Below is a small trained network, with its code and all its weights. Each question gives an input and a class and asks what happens when units are switched off, that is, made to give their printed mean instead of their output.

import numpy as np


def w(rows, s, z=0):
    codes = np.array(rows[::2]) - 128.0
    scale = np.full(codes.shape[1], s)
    scale[-1] = z or s
    return codes * scale


def f(y):
    return y / 2 * (1 + np.tanh(0.7978845608 * (y + 0.044715 * y**3)))


def log_softmax(a):
    a = a - a.max(-1, keepdims=True)
    return a - np.log(np.exp(a).sum(-1, keepdims=True))


def net(x, mask):
    res = np.array(x, float).reshape(1, 2) / 4 @ E
    y = f(res @ A[0][:, :-1].T + A[0][:, -1])
    res = res + np.where(mask, y, B[0][:, -1]) @ B[0][:, :-1]
    return log_softmax(res[-1] @ U[:, :-1].T + U[:, -1])


A, B = {}, {}
E = w([
[163,217,80,5,240,104,135,208],'x0',
[72,180,117,180,137,67,252,103],'x1',
],0.014)
A[0] = w([
[122,130,153,100,123,181,168,126,13],'N0',
[77,232,65,85,190,37,170,183,192],'N1',
[106,148,109,87,105,111,87,211,108],'N2',
[99,142,117,124,164,131,101,81,36],'N3',
[248,93,106,22,172,181,98,201,150],'N4',
[122,176,138,66,156,149,79,213,253],'N5',
[123,183,69,78,133,122,159,117,123],'N6',
],0.011,0.0036)
B[0] = w([
[146,151,114,149,167,110,131,111,122],'N0',
[94,51,54,92,108,45,136,200,251],'N1',
[146,151,119,140,164,135,154,101,161],'N2',
[195,171,84,115,157,97,171,134,123],'N3',
[166,135,103,135,201,61,71,252,222],'N4',
[172,155,147,188,166,156,121,188,203],'N5',
[122,125,99,124,113,140,90,157,177],'N6',
],0.016,0.021)
U = w([
[134,84,169,117,83,165,98,127,210],'0',
[128,184,85,78,178,170,138,51,33],'1',
[125,203,122,91,157,142,147,125,2],'2',
[221,250,151,156,219,131,125,185,76],'3',
[57,64,241,181,12,173,189,14,215],'4',
[130,189,133,73,127,149,152,93,6],'5',
[165,208,110,72,148,127,152,68,4],'6',
[126,40,70,45,122,109,127,203,180],'7',
],0.013,0.006)

Each question gives the input, the list of numbers given to net, and the class t.
The units are the neurons (one row each of A and B). Each row of codes is followed by its name. A weight is (code - 128) times the scale printed after its matrix; where a second scale follows, it is the last column's (A, B and U).
mask holds one flag per neuron, in row order. A switched-off neuron (its flag False) gives its mean, the last column of its row in B, instead of its output. The means were averaged over made-up inputs and are rounded, as every weight is.
A unit's drop is (log p(t) with every unit on - log p(t) with that unit switched off) / (log p(t) with every unit on - log p(t) with every unit switched off).
The circuit of an input: a set's keep is (log p(t) with only the set's units on - log p(t) with every unit switched off) / (log p(t) with every unit on - log p(t) with every unit switched off). Starting from all 7 units, units are removed one at a time, each time the one whose removal leaves the highest keep (on an exact tie, the one counted first), for as long as the keep stays at least 0.8.
units of the circuit, in order: the units of the circuit, biggest drop first
top k neurons: the k neurons with the biggest drops, biggest first
drop of u: that unit's drop, to one decimal
input [5,-2], class 3: top 2 neurons => (N5; N4)
input [-4,4], class 4: units of the circuit, in order => (N4; N1)
input [-6,-7], class 4: units of the circuit, in order => (N1; N4)
input [-6,-8], class 0: units of the circuit, in order => (N1)
input [-6,-4], class 4: units of the circuit, in order => (N4; N1)
input [8,-3], class 3: top 2 neurons => (N5; N4)
input [-1,-7], class 3: drop of N1 => 0.3
input [-2,1], class 4: drop of N4 => 0.4
input [-8,-3], class 4: drop of N4 => 0.1
input [0,-3], class 3: drop of N1 => 0.9
